Each row comes from the steps of one walk. Every step used is in the known rows, and no mark comes twice. Write the walk behind each row, first mark first.
Each row is shifted at random along 3 fixed directions that mean nothing.
Known rows:
B N P F A: [-212  274  174  -19 -146  222  179 -156 -261   64 -241  180  -47  252
   16   85   89  516 -144 -328   12  225  -59  122  190 -178 -156  -58
 -133 -452   84  106  308 -123  -41  146  -39  -51   55  -63  -73   -1
 -210  -67  195 -294   -2  -40  196  148  120   18  122 -116  201  264]
K W T Y L: [   5 -337   58   40  -13 -333    3  321   41  -80  297  -34 -441 -119
 -226  -71 -150 -493 -349  266  -35 -184 -137 -270   67  287  232   30
  450  162  246  -40 -237 -131 -128   31   83   49 -179  267  -35   -4
   16 -213  228  362 -207  -93   89 -102  295   90   34   88 -285 -335]
K H Y N F: [ -98  135  -47   54  -66  246   51  127  -93   73 -129   32  -24   30
   83  190   31  105 -153 -189   61  182   32  -30   63    2 -136   23
 -193 -238  199  -65  -36 -200 -100  135  -11  -16  -77   63  -61  133
 -189  -83  202  -31   52   65   88  106   22  -90  120   25  135   63]
B P Z J H: [ 236   25 -402    7   86 -162   38  -63  -12  -45  188   -5  -36   49
  110   31   65  -32 -379  -12   23  -36   90  232   15  -87 -133   67
  -51   -4 -278   12    5  187   63   73  190  -94   24  102  178   37
  175  129 -389   20  155  115  -94 -141 -197  -45 -131  -47   18  -80]
B J F L A: [ 405  -32 -273 -258  188    2 -167  -11   35 -102  161 -180   55  -63
  330  -23  344    8  155  -34  -34 -250 -185 -110  -15   37 -329  297
 -138  104  -91   50  -47   59  187 -494  -17  -28  106 -113   71  -51
  187  207 -315   84  391  140 -207 -359 -546 -108 -133   96  245  -13]
N F B J E T: [ 300  -27 -109 -111   71  -55 -204  -53  216  -46  -78 -106  210 -117
  232  -42  108  134  408 -158   72 -225  -16 -109 -201  -19 -340  101
  -83   34 -109   16 -173   59  258 -184 -138  -98  191 -100  139   -4
  174  216 -189  -57  274   32 -116 -147 -368 -174  -71  -34  198   -7]
E T Y N F: [-214   15  267    8 -105   73   77   64   37  113  -82  135   -1  -94
    5   59 -110   20   -7 -195   82  205  -95 -232 -107  -59  -93 -196
    8  -99  197  -88 -120 -136   -2  -44  -70 -121   61  -17   -1   70
  -99  -85  385  -72 -103  -26  196  193   87   66  171  251   66   92]
W C P F B J: [ -91 -245  316  177 -123 -366  -12  280 -242   -2   44   92 -583 -114
 -471 -455  -11 -224  -22   17   53 -254  -38   52 -129  203  510  -64
  442  118 -116  -73 -323 -343  147   59 -206  -44   16  103   -9  -35
  149 -140   30  137 -415 -209   13  173  585   57  -33 -173 -435 -290]
Z P N B J E T Y K: [ -72  -62  154  176  -36   -9  -90  -59   64   90  -67   37  162 -139
   -5 -148 -123 -193  -86   50   40  192   47 -309  -99 -133  -18 -200
   43  150 -217  -44 -111   77  172  111  -45  -26   44  -81   35   13
  100   97 -159  -56  -32 -140    0  133  -75  -77 -110  122  -21  -21]
E T Y N B J: [  41 -285  136  133   32 -285  -64  359  -96   29  229  -54  -88 -198
  -76 -210 -194 -414 -103   -6   56 -116   41 -197 -167  145  118   -2
  303  167   98  -44 -317 -181   59  101 -137  -69  -78   86    0  -49
  122 -147  255  191 -235  -86  -56   51  143  -81   34  138 -272 -253]
J F A L: [ -40  -22 -207   41  172  128  131  123 -140 -245   65   20   -9  148
   72  148   95  -36   -8   28  -61 -186 -183  166  133  150  -66  184
    9   -9  310   94  155 -335 -160  -23 -218   71 -265   63  -61  -68
 -132 -269  208  108  184  208   96 -168   38  -68  104  198  -31   31]
J E T Y L: [  48  -77  166 -118  -40   -3  -59   -2  217  -19   28   33   46  -99
  131   62   12 -258  110  158  -14  111  -32 -432  -78  -47 -170  -48
   11  132   -5  -65 -181   17  160 -224  -37   13   98  -23   64   16
   78   83   88   47  144   13   71  -81 -223  -49   48  219  163   10]
C B P F L A: [ 135  148  -26 -124   79 -114   13  105 -119  -77   60   10  -88  133
  130  -31  249  -74  150  -54 -104 -184 -197  207  152 -114  -15  212
   19  -20  105  130  112 -176 -162 -133   64  -45   38   -1 -103  -65
  -15  -53  -40  -14   20   55  -13 -198  -35  -21   39   36   18   54]
T Y K W C B N F L A: [  76   96  211 -194 -216  -18 -104 -244  265   91  -67  -83 -218 -199
  -22   56  201  161   -6  -58   -4   58 -299 -440  -65   48 -152  -16
  -79  140 -123  -71  -17  179  235 -398  162   31  402 -314 -107   18
   47  240   73  -95  -80 -208 -152  -83 -300  126  -52   51  291  181]
C N B P W F A: [  81   49   -3   53   81 -199  -64  172 -183 -135   43 -126 -452  -62
 -221 -118 -139   78  -89  144  -93 -215   51  264   52   83  189  301
  248  -38  -55   69  -65  121  -19  175   -3   39  -21   86  -34  -27
   64  -32  -40   46 -111   -7 -162  -91  153 -139  -65 -255 -260 -227]
N P Z J H E T Y K W: [-151  122 -216   58   15  287   49 -280  289  133  -97    9  214    8
  -23  187  -78 -188   61   73   66  247   94 -229   20 -111  -16 -173
 -131  115  -19  -35  177  303  -51   79  112  -28   18   -3   59   15
  -79  116  119   -4   43  -30  155  153  -77   58   10   52   92   74]
C F L A: [ 214  167 -144 -166   88   -9  -47  161  -27 -129  138  -67 -109  -67
  200   41  199 -242  203   52  -61 -234 -235   56   51   39 -129  220
  -43  165  148   35  -26  -55  -61 -281   67  -49  -29  -44    7  -83
   74   32  -84  121  171  122  -37 -187 -256   21  -13  150   85  -20]
Z P W T Y K H E J F: [  16  -43   75    6  -70  194 -169 -351  395  -16 -138  -20  -55 -274
  -72   40  122  122   21  267   47  303   29 -396 -109 -181   -1 -193
 -127  167 -331 -179 -101  496  274 -140  -30   44  128  -52  116  223
  119  388   48  -14  202 -129   28   81 -230   29 -160  -31  163   23]
Z J H E T Y N: [-105    6  170   44 -189  -14    7 -116  153  127  -67   45  266 -146
   92  -35  -79   29  -86   22  102  333  117 -362 -167  -64 -112 -291
  -82   89 -126 -193 -160   64  181 -187  -33  -91   45  -85   84  105
   36  167  207  -36  150  -23    4  260 -152   78   39  128  200   82]
J F B P W T Y N: [   6 -181  231   -1   39 -328 -104  150   93 -174   84 -108 -315  -44
 -102 -166  -78  -99  -20  272  -49  -94  -28 -154   38   13  182  127
  354  -14  -11  -16 -251 -179   -9   -3   48   42   28   96  -47   19
   82  -98  164   76 -165  -25  -78 -128  151  -50  -20  -24 -231 -180]
K T Y L A: [ -45   29  -68  -57   84  -78  120   51    2   54  110   40  102  196
  199  202  159 -149 -288  -53 -124  -87 -284 -360  172   -8 -141   38
   19  -31  418   -5  101    4 -258 -277  277   45 -134   53 -151  -20
 -182  -95  220  151  119  109   96 -206  -39  138  160  251  135   95]
P W T Y N B J: [  42 -105  233 -151 -168 -233  -56 -183  172    7   13  -55  -14 -109
  -23   36  -25  350   62 -122   23  190 -114 -228 -100 -107  -54  -19
   57  -16 -174 -129 -174  317  157  -69  275  -55  162 -113    7  142
   58  174   45 -116   18 -150  -48   26 -229    3  -95 -113  174   35]
E T Y L: [-267   32  258 -108  -40   52  167   31   70  149   -9  192  141  107
   69  170   37   13   17   -2  -23  208 -166 -292   14  -32  -80 -212
    2  -27  333   10   61 -106 -193 -140    2  -23  -57   32  -87   11
 -204 -132  357    9   -9   12  277   51  143  122  269  400  147  195]
J Z P W: [-231  111 -104  -42  -17   64  125  -49 -164  -57    9   42  -64  187
  -95   52   54   52  -99   -3  -12  138   -4  262  124  -45   49 -195
  -70 -106    0   30  160  -13 -144  252  132  -20 -123   92   45   -4
 -123 -136  -15  -12   -2   13  109  154  175  211   -6   80  -36   93]
P N B Z J E T Y K H: [ -27 -109 -108  381  121 -134   73  114   22  194   34   59  267  -26
  -33  -14 -169 -350 -250   86   70  -84  235  -91  -78   84  205 -169
   43  184  127   29   25 -144  -47  426 -106  149 -155   94   23  -51
  -30 -115  -44  140 -169  -92  -23   90   90  -49   59  100 -134  -77]
Z B N F A: [ 213  -34   67   96 -253  -24 -105  -24 -114  -59   86  -13 -279 -282
  -83 -185  -51  238 -243 -147  106  -16   85  -42 -107    9 -209  -30
  112  -40 -297  -32 -146   92  432   18   10 -134  268 -134  131  -29
  219  146   71 -160  -62 -168 -177  101 -171  -30 -143 -123   59  -62]
W C P F A: [-191  218   77   76   -7  -20  195   32 -178    4 -157  141 -212  181
  -40  122  113  198 -103  -59 -153 -143 -148  315  163    1  138   91
   21 -207  194   66  277 -165 -308    1  -43  -20 -164  136 -159   -5
 -189 -138  168  -65   55  152  257  -33  295   30  189  -21  -75   85]
P Z J E T Y K W F A: [  25   46  -64   38  -51  199  -35 -383  424   25 -141  -13   20  -84
    8   85  -97  180  -21  114  -50   32  -49 -398   -2  -78 -139  -58
  -51  204 -100  -33   60  336  153 -143  219    7  154 -109   57  -16
   25  293  -50  -62  169  -67  103   34 -288   71  -38   16  228  101]
K H E J: [-147   93  -48  -31  -13   45  116   -3  -80  156 -107  113  171   88
    9  105  167   61  -14 -152   50  136    5   36  -33   32  -25 -248
 -241  -91  196   19   92 -110 -124   95 -279   33 -157   64   59   77
 -154    2  134   58  181  -17   65  183  185   88  143  -15  119   82]
T Y K H E J Z P F B N: [  88  126   49   -9 -101  228 -182 -354  126  -16 -199  -52  211 -149
  145   29  132  128   13  -24  101  230  215 -297  -18 -178 -178 -129
 -236  -16 -348  -36 -143  220  344  -72   58   76  368 -246   33  168
  148  432  -16 -134  131 -160 -175   -7 -319   20  -77 -163  269  169]
E B N P F: [-142   39  202   77   52   11   90  223 -362   65    9  135 -114  167
  -99  -48  -71 -102   31  -49   44   11   35  305   92  -30   67   32
   46 -165  199  171  185 -166 -181  362 -296   13 -126   46  -65  -17
 -142 -270  227  -50 -245  -59  115  148  360  -83   80  -52 -177  -23]
P N B J E T Y: [ -71   19   18   38  165 -242   67   85   49  104 -121   36  473  185
  252  179  -39   70   59  -76   -7    1    5  -41  -13  -29 -106    2
 -115    0  142   91  157 -105 -190   29 -153   29  -95    5  -73  -15
 -160  -67  -50    6  170   73   45 -118    1 -117  101  121  103   88]
E B J F: [   9 -175  -22  -33  163 -169  -19  211 -159   37  151   20   -7   57
   27 -120   73  -17  152   80   40 -126  -38   95 -106  125  -34   17
   58  237   73  100   38 -208    8   48 -382    1 -146  -19   50  -53
   -7 -183  -42  110   19   28  -55   32  135 -100  -11  154  -80  -66]
Y N B J H E: [ 241 -144 -209   -3   16  -74 -179  172  -69  -44  180 -213   41 -250
   62 -150  -78 -264   35   41   72 -107  172   59  -94  114   -9  223
   53  108 -143  -51 -268  -57  143   94 -137  -10  -69  -50   69   68
  184   28 -219   97  133   94 -301  -14 -201 -253 -149 -208 -105 -288]
Z B J E T Y N F L A: [ 291  -58   92  -98   -6  122 -229  -79  273   58   13 -163  358 -185
  308 -103   55 -103  304  -13   -9  -60   -8 -528 -150  -43 -290   69
  -90  135  -74  -45  -55   84  251 -474  -14  -69  196 -214   25  -95
  138  214  -14  -89  168    2 -180 -132 -563  -10  -51  200  272   88]
P N B J F A: [-105   60  -38   53  113  -23  113  -82 -196   87 -128   31  289  114
  110   88   77  478  -28 -204  -11   18  -44  194   81   10  -95   74
  -95  -64   72  124  274 -257  -90   14 -178   43  -96  -91  -92  -27
 -192 -121 -137  -95  167  118   12  -37   39 -120   50    3  129  152]
H E Z P W T Y: [ 262  129 -255 -219   78   11 -143 -107  273 -225   99 -143   16  -49
  262  270   59  -31  103  197  -88  -53   28  235   60 -172 -164  129
 -176 -108 -161  -12  -80  630 -137 -247  352  -53   56  152   69   72
  173  369  -43   67  377  122  -12 -293 -391   -3  -98 -187   47 -102]
N B P Z J F A L: [ -18 -102 -279  141  199  109  150 -109 -143 -107   89   46  195   63
 -137   25   -8   -2   48  -51  -33  -68   88  304   57   64  180   81
   59   81  109  103  242 -156  -62  112  -87  100 -130   50   26  -91
  -77 -237  -79   32  -78  117   55 -129  140  -58    5   34 -141   44]
N P Z J: [-160  194 -366    2  126  107  240  -75 -205  119   13  128  261  343
   77  236   40   52    8 -225  -47   36  -66  411  165 -108  -52  -98
 -155 -273  296  104  399  114 -394  192  232  -68 -253  134    6  -54
 -211 -207 -129  -36   30  161  162   24  164   72   74   56   -6  158]
Y K W C F: [-153  125  143 -140 -251  127   56 -146  253  120 -105  111 -406 -137
 -225   50   53  207   60  -31    0  164 -251 -200 -111   13   25 -155
  -68  266  -99  -78  -49   57  173   18   51  -46  119 -173   39  130
  -22   83   52  -67  -29 -185  115  279    3  171  -28   66  170   97]
W C A L: [  24  -19  -93  -10  -31   -4  100   45  -16 -165   45   91 -243   -5
  -58  131  106 -133 -171   -6 -115  -90 -265   20  -34  132   -3  108
  -47   91  -20 -116  -60   28   28 -201   11  -11  -64    2  -20   14
   47    8   69   37   84   36   17  -39  -49   39  -12  114   29    4]
N P F B: [ -71  194  195 -118 -227   85  -45 -219 -127  -43 -178   88 -232  -16
  -94  -15  145  247  448 -365  108  247  -79   14   13 -281 -209  -91
  -46 -217 -196   -6 -126   90  257  -11   77 -142  324 -140   68   97
   75  106  140 -258  -34 -185   94  150 -119    1  -64 -218  190  118]
H E Z P W F B N: [-209  272  159 -199  -52  306   -4 -143   -4   80 -193   11  136  152
  -38   26   24  496  238   41  -11   99  107  322   87  -57   69 -140
 -221 -278   80  135  108  178 -239  -40   42   61   52  -76  -84   19
 -160  112  -14 -148   16  -38    2  148  210  180   87 -207   64  168]
W C B Z P: [ 125   14 -459   49  146 -233   42  394 -151  -81  235  -50 -138  230
  157   81   65  -38 -163  149 -216 -484  -19  634  107  123  107  147
   30   -1  204  131  208  -15 -472  165  119  -17 -344  270 -150 -139
   -1 -233 -100  175   -4  236  -87 -263  249   -1   72   53 -309 -107]
Z P F B J E T Y: [ -34   70    9   23   76  -63  -61  -29  144  -28 -195   43  320  203
  301   26  108  225  226  -27    0  -26   16 -142   19 -172 -144  -63
  -27 -108   55   99  121   -4  -83 -167  -83  -89   10   51  -70  -30
  -68   14  114  -47  178   31  106 -158  -20    1   97  106  141  162]
B P N F A: [ -68  196    1   11  -27   35  145  -91 -196   29 -159  139  -86  108
   30   47   54  381 -346 -290   -9  101  -94  220  129 -143 -148   -4
 -110 -377    4   95  140 -184  -75   87   17  -46   76   43    7   21
 -109    3  -89 -200  108   83  117  -11   93  -40   78 -117   78  105]
W F B N P: [-105   10   92   33    4 -144  -50  347 -329  -13   58  -33 -381  122
 -203 -204  -99  -27   -2   36   20 -215  -13  131   99  162   66   53
  217 -211  218  103  -87 -169 -156  237  -94   13  -81   39  -84  -51
  -24 -230   37   20 -294  -71  -74   47  422  -17   15 -126 -286 -166]
K W F B J E T Y L: [-289 -286  591 -100 -249  -76  -91  -77  251  193 -162   64 -193  -93
 -387 -343  -77  183  239  108  106  205   -8 -828 -193  182  196 -373
  257  313  -30  -88 -284 -222  325 -213 -230   76  237 -155    2  -23
  -54    3  179   23 -291 -387   98  296  330  246   68   61  106   34]
C B N P W: [ -92  199  185 -144 -185  -64   52 -152 -109    2 -112   53 -156  134
  -76  101  108  396   30 -160   32  252  -67  137   -4 -190 -115 -106
 -118 -117 -207  -17   80  243  121  149  164  -64  197 -157    5   34
  -37   79  117 -237  -74 -157  -34  181    2   23  -72 -113  191  212]
K T Y N P W C: [ 361  -77  -72  -49   29 -180 -162  -26  226 -270  140 -220 -471 -134
    3  186    5 -141 -213   -5  -92 -170 -109  -58  -13 -115 -192  344
   -8 -175 -237 -124 -270  573  149 -142  384   18   98  117   -6  137
  256  300  238   64  203   64 -117 -332 -431  -97 -148 -314  -37 -211]
J Z P F A L: [-155  -15  -87  150   -6  264  149  -14 -264 -270   10   90  -98  119
 -144  -14  -12  -74 -123  -58  -27  -15  -30  236  196   43  108  -16
   39  -70   69   27  121 -307  -58  171  -30   35 -170   66  -40  -45
  -90 -198  158    8  -29   45  198   52  161  132   39   41 -115   50]
P N B Z J H E: [ -63   26 -144   85 -109  -52  104  -91 -140  177  -59   74  350  -20
  -37  -34  -57  213  -13 -158  131  174  264  309  -63   -3  126 -183
 -158   49 -138  -24   53  -32   39  192  -61   41    2  -51   90   59
  -39    7 -305  -55   22  -21  -89  217   57    1  -48 -209   57   16]
P Z J F A: [-115  170 -274   11   93  175  218 -298  -41   57  -92  114  372  206
  190  242  130  480  -11 -159  -63   48  -64  254  128  -87 -155  -57
 -188 -103  152   80  426  -29 -161 -108  104  -21 -126  -33    1  -68
 -201  -62 -133  -97  254  216  123  -24  -56   49   90  128  237  301]

Which walk is each row?
[  18   99 -222  -76 -102   47  -37 -151   87   94 -117  -46  412   11
  268   53   31  305  204 -146  135  100  184  -18  -72  -40 -106  -99
 -147 -124   59  -51  -26    5   28 -163   82  -16  149  -96   24   47
  -31   24  -53  -92   90  115 -168  -37 -166   15   65  -93  192  148] : T Y N F B Z J H E
[ 283 -246   59   56   -8   61 -137 -109  143  -15  135  -31   39 -252
  -33 -111 -177 -444 -165  192   37   71  255 -363 -132  -50  -10   -2
   85  140 -334 -130 -245  323  417 -146  148   46  232  -29  174  -52
  309  260 -190   55  -96  -68  -93  -84 -251 -109 -173  -48   -8 -133] : B N P Z J E T Y L
[  15 -111  256 -191 -137  -24  -22 -381  270   38  -29  -35  267 -157
  -48   39   35  518  430  -94   60  238   58  -71 -157  -45   36 -129
  -35   74 -118  -95  -28  250  228 -213  174   81  210 -161   53   88
   21  130  -40 -160  -36 -124  -17    9 -327  112  -35    1  285  230] : P W T Y N B Z J F L
[ 125  -42  253  -29 -198  260  -65 -246  174 -214  -72   12 -108 -336
   36   91  -37  107   26 -238   64  204 -133 -412 -162 -113 -331    2
  -75   -3 -187 -189 -340  139  442 -353   69  -86  344 -182   73   81
  181  315  461 -168  145  -60  103    0 -490  -26   17   71  286  111] : E T Y N F A L
[  75   64 -315  170  187  373   36   11 -166 -193  -38  -29  310   68
  160  136  -52   29  -24  113  -32 -146  175  554  157   43   13  201
 -232  -68  103  147  290  -86 -300  117 -245  159 -229   78  -95  -88
 -112  -49   -7  -19  208  292   35 -159   -4 -138   80 -147  -93    5] : J H E B Z P N F A L
[-282  175  157   10 -283  172  158 -244  103  289 -242   97  195   98
 -167   43    5  423   73   10   35  420   68    3 -105   12  200 -201
 -180  161 -194 -163  152  135  102  131   41   51   23 -160  -60   84
 -150   20 -148 -138 -189 -174  -56  382   28   70  -23   52  174  236] : P W C N B Z J H Y K
[  16   27 -100  -29   62  142  -40  -41  -96   79  -22   26  192   23
   28  -70   36  -45  241 -155   63   46  179  282  -50  -77   38  -50
 -103   22 -109   91   74  -16   55  122 -215  -39  -25   15   96    3
   26  -69 -297  -22  -15  -30   23   62  -32  -14  -86  -89  -27  -15] : N B J E Z P F
[ 140  287 -377 -107  253  176  -18 -347  419   70 -178   -2  662  190
  492  339  100  151  359  -60  -68  -76  -40  -25   36 -293 -361   99
 -258 -150  171  152  284  297 -205 -131  280  -34  138  -66    9    9
  -67  152 -269 -183  302  242   23 -364 -411 -147   84  174  271  300] : N F B P Z J E T Y K
[  35   31 -217   47   61   78  -11  227 -144  -76   64 -119   36  212
  138   69  -52 -197  -55   92  -60   -5   70  199  148   -4    2  277
  -31   88  -68  -65   26 -181 -186  171  129  -48 -185   12 -148  -87
  -28 -113 -161   26  -82  174  -99   -4   44 -230  -58  -12 -126  -65] : C B J H Y N P Z
[   1  -10 -119  -17  107   22  -32   -8 -223    2   20  -37  333   92
  112  -55  -40   21   32   60  -49    9  171  314   48  -12  -32  -64
 -208   48 -149   82   92  -16 -113  100  -14   72 -111  -64   15  -30
   -3  115 -332  -17  217   89 -117   69   38  -28  -69 -146  -27    7] : H E B J Z P N
[  77 -183  143   77   64 -152  -29  -89  213  148   38   -8  213 -185
 -120  -35 -218 -295   48  244 -131   20  244 -212 -179   68  262   -4
  129  249 -189 -102  -59  182  151 -187   43  130   67  -13   16  -41
  137  106 -261   90 -155  -10 -133 -117  -10  -69  -22   29  -91  -60] : W C N B P Z J E T Y L
[  77  -84   74  -73  -11 -169  -28   73  146  -91   52  -15 -312  -55
  -51    7 -101   31 -227   48  -11    3  -98  -43   16  -93   66  124
  153 -218    9  -62 -156  125  -56   58  198  -49   70  150   25  134
   32    1   74  -21  -75   26   45 -125   33  -42  -23  -86 -123 -140] : B P W T Y N F
[ 123  124  -69  -38   55  -15  -39   94    0  -96   15  -54 -211   11
  -23  100  -35   37  167   62  -83 -255   16  314   53   32   54  245
  -15  -41  -50   58   31   59  -86   22  132   30   63  -68  -84  -79
   86   50 -131  -32 -120   78  -95 -164   77  -80  -28 -207 -119  -42] : W C F B N P Z
[-185  270   58 -149   39  264  156  -95 -149   64 -100   59  397  388
  111  230   71  370  352 -210  -17   81   65  343  217  -40 -165    2
 -237 -326  229  233  511 -149 -268  204   20   50  -61 -149 -138  -24
 -303 -197   23 -290  -12   28   82    8    0  114  150  100  215  382] : J Z B N P F L
[ 305 -141 -199  -28  194  -55 -154  198  209  -57   52 -128  177  -85
  356   46  -78 -216  -27   24   11 -246   10 -196 -129   26 -219  251
  -24   -1   77  -21 -163    6   57 -147 -100  -56  -17   54   55   19
  112   50  -64  101  239  208 -105 -272 -304 -232   -6  103   19 -134] : B J E T Y N F
[-322  -27  124  -52  127   26   47  222 -177  116  -53    4 -145  350
 -356 -263  -55 -165  373  137   45 -148    9  212   56  199  390 -101
  129  -73  308  143  113 -380 -295  320 -356  115 -260  105  -40 -186
 -201 -417 -122  101 -389  -82   52  233  633  138   55 -118 -383 -121] : N P W F B J E Z
[-225   58  467 -216 -333   86   18 -340  162  148 -174   24  -75 -151
 -118    2   77  284   85 -305   33  373 -278 -607   -8   -9 -130 -296
  -35  -72   69 -161  -67  -31  151 -384  179  -41  275 -208  -20   64
 -122  141  243 -175  -76 -257  159  220 -171  336   66   84  397  243] : K W T Y N F L A
[ 110  -56  -72  -20   85   75  -76   -2   68   40  -36  -77  -93  -78
 -117 -101  -55  -70  -77   98  -14 -123  105  239 -180  138  203   22
  -78   10 -275  -71  -33  175  144  -86 -178   29  -59   66  107  -38
  135   99 -397  111  -10   17 -183   22    0   35 -155 -156 -147 -142] : B J E Z P W C N F
[ -28  219 -128   32  -10  111   31   18   38   93 -152  -94  -48   62
   39  247   16  -17 -146   69  -95   26  114  189  111   69   85  251
 -186  198 -150   18   80   53 -171  192  100  104   32   34 -151   98
  -85   82 -161  -24    8   46   33  -65  -58 -145    1  -57   12  -20] : J H Y K W C P N B Z
[-348  356   88  -71  -37  178  261 -419 -160  332 -201  190  587  410
  147  294   94  606   31 -232   34  464   70  204   81 -184 -284 -323
 -419 -181   31  106  615  176 -215  167    3    2  -49 -217  -32   -1
 -328  -21  -83 -364   38   14  135  273    2  137  118  122  414  532] : E B N P Z J H
[ 197   43 -147 -133   95  317 -122  -90  -78 -101    0 -103  254 -119
  135 -120  189 -369  290   21  -53  -72   37  145   94  -49   -7   97
 -204   62  -66   20   26   10   18 -304  -98   27   17   -8   56  -12
  110  188 -237  102  219  109  -39 -106 -213   78  -89  -63    1  -38] : H E J Z P F L A
[ 139 -289  204  113 -157 -267 -140  193  112 -107  213  -47 -533 -281
 -317 -286 -262 -212 -221  193   49  -23   64 -153 -104  -28  243   22
  415   32 -220 -125 -334  134  197  159  156  -98  131  124   92   71
  216  -26  169   14 -355 -187  -87   56  133   11 -165 -112 -339 -331] : Z B P W T Y N F
[ 166 -101  -73 -139  -30 -123 -111 -154  155 -158  105 -163   -9    7
  155   34  -23  211 -260   85  -83   39  -14 -141   27  -83 -138   38
  -25  -35 -315 -132 -131  359   99 -103  480  -46   64  -15   32   89
  153  278 -183  -39  196   27 -108 -130 -348   86 -165  -45  118   10] : B J Z P W T Y N
